m =
258.43	3.80	5.76	-156.58	107.09	21.55
214.23	31.43	53.37	-25.76	33.56	-148.54
62.47	-69.69	-44.76	-168.18	29.42	19.45
76.87	-44.25	79.50	-12.55	77.80	-28.28
-44.35	-9.40	-20.53	22.86	-11.53	54.15
156.41	17.17	-4.24	-12.88	-0.20	-38.09
63.02	23.88	-9.61	-120.57	7.20	-12.06
260.88	-69.04	-22.63	181.68	-7.70	-69.02
44.53	-23.34	-33.89	-165.48	-2.76	-36.14
179.82	-43.92	-24.74	-37.21	38.12	66.11
78.45	-23.74	4.00	-170.29	40.49	55.77
-70.20	54.88	85.98	48.64	-25.29	3.55
Indices start at 1.
row 1 col 1: 258.43
row 4 col 5: 77.80
row 7 col 4: -120.57
row 10 col 3: -24.74
row 6 col 3: -4.24
row 1 col 4: -156.58
row 6 col 2: 17.17
row 12 col 2: 54.88
row 6 col 4: -12.88
row 10 col 1: 179.82
row 3 col 6: 19.45
row 6 col 5: -0.20
row 12 col 3: 85.98
row 5 col 2: -9.40
row 1 col 3: 5.76
row 7 col 2: 23.88
row 3 col 4: -168.18
row 7 col 6: -12.06
row 10 col 2: -43.92
row 2 col 1: 214.23
row 4 col 2: -44.25
row 5 col 5: -11.53
row 9 col 2: -23.34
row 12 col 5: -25.29
row 9 col 3: -33.89
row 8 col 3: -22.63
row 9 col 4: -165.48
row 8 col 5: -7.70
row 10 col 5: 38.12
row 3 col 1: 62.47

x = [[-5.05, -3.00, 7.68, 7.47, 8.42, 3.37, 3.54, 5.82], [-8.76, -0.78, -4.73, -4.73, -4.88, -2.22, -2.24, -4.05], [-8.87, 3.64, -8.66, -9.06, -10.12, -8.39, -8.67, -6.50], [-8.65, -5.19, -0.80, -0.41, 0.36, 3.95, 4.19, -1.60], [-6.81, -5.57, 4.75, 4.97, 6.13, 5.72, 6.00, 2.93], [-15.23, -9.68, -15.91, -14.38, -13.83, 5.72, 6.09, -14.91], [-3.26, -1.91, 11.92, 11.41, 12.45, 3.07, 3.21, 9.52], [1.92, 10.18, 16.78, 14.59, 14.06, -10.15, -10.62, 15.74], [-16.99, -12.24, -18.83, -16.88, -16.12, 8.07, 8.56, -17.80], [-7.61, 1.91, -3.65, -4.03, -4.52, -5.16, -5.31, -2.66], [-3.94, 1.15, 7.45, 6.73, 7.03, -1.63, -1.68, 6.38], [-2.25, 6.66, 7.76, 6.35, 5.82, -8.09, -8.43, 7.64], [-5.13, -0.06, 5.06, 4.59, 4.93, -0.75, -0.75, 4.18]]
Indices start at 1.
(1, 1) -> -5.05
(7, 6) -> 3.07
(10, 7) -> -5.31
(2, 3) -> -4.73
(3, 6) -> -8.39
(11, 5) -> 7.03
(10, 3) -> -3.65
(6, 6) -> 5.72
(8, 6) -> -10.15
(7, 2) -> -1.91
(2, 5) -> -4.88
(2, 8) -> -4.05
(4, 3) -> -0.80
(9, 1) -> -16.99
(13, 7) -> -0.75
(11, 7) -> -1.68
(8, 1) -> 1.92
(11, 6) -> -1.63
(6, 3) -> -15.91
(13, 1) -> -5.13
(6, 2) -> -9.68
(7, 8) -> 9.52
(13, 8) -> 4.18
(1, 2) -> -3.00
(12, 8) -> 7.64
(5, 5) -> 6.13
(7, 3) -> 11.92
(10, 5) -> -4.52
(13, 3) -> 5.06
(4, 2) -> -5.19
(3, 1) -> -8.87
(6, 5) -> -13.83

M =
[[54 38 72 49 52 77 50]
 [42 42 66 61 27 60 52]
 [35 70 40 53 34 61 55]
 [55 34 74 50 46 70 49]
 [54 46 68 37 46 76 55]
 [58 61 53 22 40 55 49]
 [65 52 61 22 46 52 52]
 [63 42 66 32 36 43 52]
 [44 71 39 38 32 49 56]
 [55 55 61 30 50 77 52]
 [37 66 48 47 34 72 54]]
Rows and columns are counted from 1.
row 1 col 1 = 54
row 7 col 6 = 52
row 3 col 4 = 53
row 7 col 1 = 65
row 11 col 1 = 37
row 3 col 7 = 55
row 5 col 3 = 68
row 2 col 1 = 42
row 2 col 7 = 52
row 3 col 5 = 34
row 6 col 1 = 58
row 2 col 2 = 42
row 4 col 4 = 50
row 2 col 3 = 66
row 7 col 3 = 61
row 8 col 2 = 42
row 7 col 2 = 52
row 10 col 1 = 55
row 7 col 5 = 46
row 7 col 7 = 52
row 11 col 4 = 47
row 6 col 7 = 49
row 4 col 6 = 70
row 6 col 4 = 22
row 9 col 1 = 44
row 10 col 5 = 50

data =
-0.6  -14.3  3.3  -24.1  -20.0  -15.3  6.9  5.1  3.3  9.5  19.3  0.7  -0.6  -24.0
-4.9  3.2  29.7  -21.8  -2.3  5.8  -7.0  13.3  -4.6  9.9  -7.4  9.0  55.4  -3.4
-8.0  -1.9  -9.1  27.4  9.3  -37.1  19.6  16.3  -2.4  7.0  -22.8  2.2  -34.6  0.1
Indices start at 1.
(1, 1) => -0.6
(1, 2) => -14.3
(3, 10) => 7.0
(1, 3) => 3.3
(2, 9) => -4.6
(3, 13) => -34.6
(2, 5) => -2.3
(3, 7) => 19.6
(2, 7) => -7.0
(2, 4) => -21.8
(1, 12) => 0.7
(3, 12) => 2.2
(2, 1) => -4.9
(3, 3) => -9.1
(1, 8) => 5.1
(2, 2) => 3.2
(2, 12) => 9.0
(2, 6) => 5.8
(1, 10) => 9.5
(3, 8) => 16.3
(1, 7) => 6.9
(3, 5) => 9.3
(1, 11) => 19.3
(2, 10) => 9.9
